Here is a tiny trained network, its code and every weight. The questions are about switching its units off for an input and a target symbol, where a switched-off unit gives its printed mean instead of its output.

import numpy as np


def w(rows, s, z=0):
    codes = np.array(rows[::2]) - 128.0
    scale = np.full(codes.shape[1], s)
    scale[-1] = z or s
    return codes * scale


def norm(h):
    return h / np.sqrt((h * h).mean(-1, keepdims=True) + 1e-5)


def softmax(a):
    e = np.exp(a - a.max(-1, keepdims=True))
    return e / e.sum(-1, keepdims=True)


def log_softmax(a):
    a = a - a.max(-1, keepdims=True)
    return a - np.log(np.exp(a).sum(-1, keepdims=True))


def net(x, mask):
    ids = ['ΓΞΦΨβδεθλπω'.index(c) for c in x.split()]
    T = len(ids)
    res = E[ids] + P[:T]
    u = 0
    for l in range(3):
        r = norm(res)
        for j in range(3):
            rows = slice(2 * j, 2 * j + 2)
            q, k, v = (r @ M[l][rows].T for M in (Q, K, V))
            z = softmax(np.where(np.tri(T) > 0, q @ k.T / 2**0.5, -1e9)) @ v
            o = O[l][rows]
            res = res + np.where(mask[u + j], z, o[:, -1]) @ o[:, :-1]
        u += 3
    return log_softmax(norm(res)[-1] @ U[:, :-1].T + U[:, -1])


Q, K, V, O = {}, {}, {}, {}
E = w([
[55,158,170,116],'Γ',
[86,115,136,144],'Ξ',
[114,185,110,132],'Φ',
[174,39,210,136],'Ψ',
[151,63,202,43],'β',
[45,147,51,97],'δ',
[100,107,157,197],'ε',
[80,137,171,143],'θ',
[44,127,8,190],'λ',
[77,117,99,24],'π',
[194,77,53,23],'ω',
],0.017)
P = w([
[255,217,107,72],'0',
[97,56,149,148],'1',
[86,74,152,150],'2',
[71,84,155,151],'3',
[63,90,157,148],'4',
[47,93,160,148],'5',
[46,95,165,141],'6',
[42,84,170,141],'7',
[38,67,174,137],'8',
],0.0056)
Q[0] = w([
[75,101,179,165],'L0H1',
[50,213,156,58],'L0H1',
[128,86,101,129],'L0H2',
[196,159,120,6],'L0H2',
[145,144,52,152],'L0H3',
[184,51,135,210],'L0H3',
],0.011)
K[0] = w([
[162,83,146,150],'L0H1',
[220,217,178,104],'L0H1',
[154,78,107,196],'L0H2',
[124,86,192,40],'L0H2',
[155,121,67,82],'L0H3',
[123,9,141,166],'L0H3',
],0.012)
V[0] = w([
[207,208,163,158],'L0H1',
[49,103,153,84],'L0H1',
[98,117,126,80],'L0H2',
[81,176,125,46],'L0H2',
[121,197,144,150],'L0H3',
[232,101,1,101],'L0H3',
],0.007)
O[0] = w([
[21,95,174,84,127],'L0H1',
[58,122,130,15,172],'L0H1',
[87,111,141,255,164],'L0H2',
[122,101,150,58,206],'L0H2',
[105,116,176,207,166],'L0H3',
[231,178,20,111,4],'L0H3',
],0.006,0.0046)
Q[1] = w([
[181,237,184,139],'L1H1',
[132,115,129,156],'L1H1',
[81,86,218,233],'L1H2',
[2,67,108,130],'L1H2',
[100,173,99,74],'L1H3',
[110,70,157,77],'L1H3',
],0.012)
K[1] = w([
[150,7,76,88],'L1H1',
[157,125,182,160],'L1H1',
[120,225,182,170],'L1H2',
[37,215,133,163],'L1H2',
[130,125,102,52],'L1H3',
[63,142,158,81],'L1H3',
],0.012)
V[1] = w([
[13,32,150,138],'L1H1',
[84,152,145,59],'L1H1',
[210,127,195,68],'L1H2',
[114,215,103,116],'L1H2',
[171,196,68,1],'L1H3',
[138,197,155,109],'L1H3',
],0.0089)
O[1] = w([
[121,39,80,143,254],'L1H1',
[48,148,76,121,181],'L1H1',
[118,180,203,126,66],'L1H2',
[107,138,4,2,140],'L1H2',
[74,43,167,121,75],'L1H3',
[22,101,119,191,114],'L1H3',
],0.0085,0.0089)
Q[2] = w([
[114,142,117,98],'L2H1',
[77,64,71,88],'L2H1',
[143,80,18,117],'L2H2',
[91,2,85,95],'L2H2',
[162,164,212,221],'L2H3',
[151,152,197,105],'L2H3',
],0.015)
K[2] = w([
[162,110,126,155],'L2H1',
[76,249,129,124],'L2H1',
[105,48,114,137],'L2H2',
[19,123,109,150],'L2H2',
[114,18,127,128],'L2H3',
[105,82,99,156],'L2H3',
],0.015)
V[2] = w([
[81,53,93,149],'L2H1',
[153,59,214,76],'L2H1',
[33,231,95,104],'L2H2',
[207,105,105,158],'L2H2',
[150,107,255,92],'L2H3',
[31,123,145,154],'L2H3',
],0.0099)
O[2] = w([
[245,2,117,55,254],'L2H1',
[86,135,19,43,99],'L2H1',
[147,227,202,140,210],'L2H2',
[41,34,151,100,28],'L2H2',
[206,103,242,94,95],'L2H3',
[7,155,186,172,208],'L2H3',
],0.0064,0.0065)
U = w([
[63,127,181,118,95],'Γ',
[111,67,112,175,126],'Ξ',
[147,223,141,131,254],'Φ',
[214,119,184,149,181],'Ψ',
[137,88,204,44,97],'β',
[88,138,63,70,106],'δ',
[189,133,136,249,147],'ε',
[86,106,192,151,90],'θ',
[162,153,36,176,119],'λ',
[65,103,117,8,33],'π',
[210,147,89,65,166],'ω',
],0.013,0.0076)

Each question gives the input, a string of symbols that net reads in full, and the target symbol t.
The units are the heads (2 rows each of Q, K, V and O). Each row of codes is followed by its name. A weight is (code - 128) times the scale printed after its matrix; where a second scale follows, it is the last column's (O and U).
mask holds one flag per head, layer by layer. A switched-off head (its flag False) gives its mean, the last column of its rows in O, instead of its output. The means were averaged over made-up inputs and are rounded, as every weight is.
A unit's drop is (log p(t) with every unit on - log p(t) with that unit switched off) / (log p(t) with every unit on - log p(t) with every unit switched off).
The circuit of an input: a set's keep is (log p(t) with only the set's units on - log p(t) with every unit switched off) / (log p(t) with every unit on - log p(t) with every unit switched off). Starting from all 9 units, units are removed one at a time, each time the one whose removal leaves the highest keep (on an exact tie, the one counted first), for as long as the keep stays at least 0.8.
units of the circuit, in order: the units of the circuit, biggest drop first
most important unit: the unit with the biggest drop
heads that matter: for each layer, one digit per head in row order, 1 if its drop is at least 0.15 and else 0, layers parted by /
input δ δ Φ Ξ, target δ: units of the circuit, in order => (L1H2, L0H3)
input π Ξ δ Φ Ξ Ξ, target π: units of the circuit, in order => (L1H2, L0H3)
input Ξ ε δ ω Φ δ ω Ξ Γ, target Ξ: units of the circuit, in order => (L1H1, L2H1, L2H3)
input β Φ Ξ λ θ β λ π, target β: most important unit => L2H3
input Ψ Ξ ω Φ, target Ψ: heads that matter => 000 / 000 / 001
input Φ Ξ π π δ Ψ θ, target Φ: heads that matter => 000 / 100 / 010
input ω ω Φ, target ω: heads that matter => 001 / 111 / 001
input ε Φ δ ε λ Ξ, target ε: units of the circuit, in order => (L1H3, L2H1)
input ω Ξ λ Φ π β, target ω: units of the circuit, in order => (L2H3, L1H2, L0H1)
input β Φ Ξ, target β: heads that matter => 000 / 010 / 001
input ω Ψ ω Φ, target ω: units of the circuit, in order => (L2H3, L1H2)
input ε δ π Γ Φ, target ε: heads that matter => 111 / 001 / 100
input Φ δ ω β π Ξ Ξ π, target Φ: heads that matter => 001 / 100 / 010
input Φ δ β ω, target Φ: units of the circuit, in order => (L1H1, L2H1)
input Ψ Ψ Φ ε β, target Ψ: units of the circuit, in order => (L2H1, L1H3)
input Ξ π ω Φ Φ Ψ Φ, target Ξ: units of the circuit, in order => (L2H1, L0H3, L1H2)
input Φ β θ Ξ Ξ π Ψ, target Φ: units of the circuit, in order => (L1H1, L2H2, L1H2, L2H1)
input Φ Γ Ξ δ π δ δ Ξ, target Φ: units of the circuit, in order => (L1H1, L2H2)
input Ψ Ξ Γ Φ δ Ξ, target Ψ: heads that matter => 000 / 001 / 001
input π π Ψ β δ Ξ Φ, target π: units of the circuit, in order => (L1H3, L1H2, L0H1)
input Φ Φ Φ, target Φ: heads that matter => 000 / 100 / 110
input Φ Ξ π Γ λ ω β, target Φ: units of the circuit, in order => (L1H1, L2H2, L2H1)
input β θ Γ θ π δ Φ, target β: heads that matter => 000 / 111 / 001
input Ψ π Ξ ω Φ θ, target Ψ: most important unit => L2H3
input Φ π Ξ, target Φ: heads that matter => 000 / 100 / 000
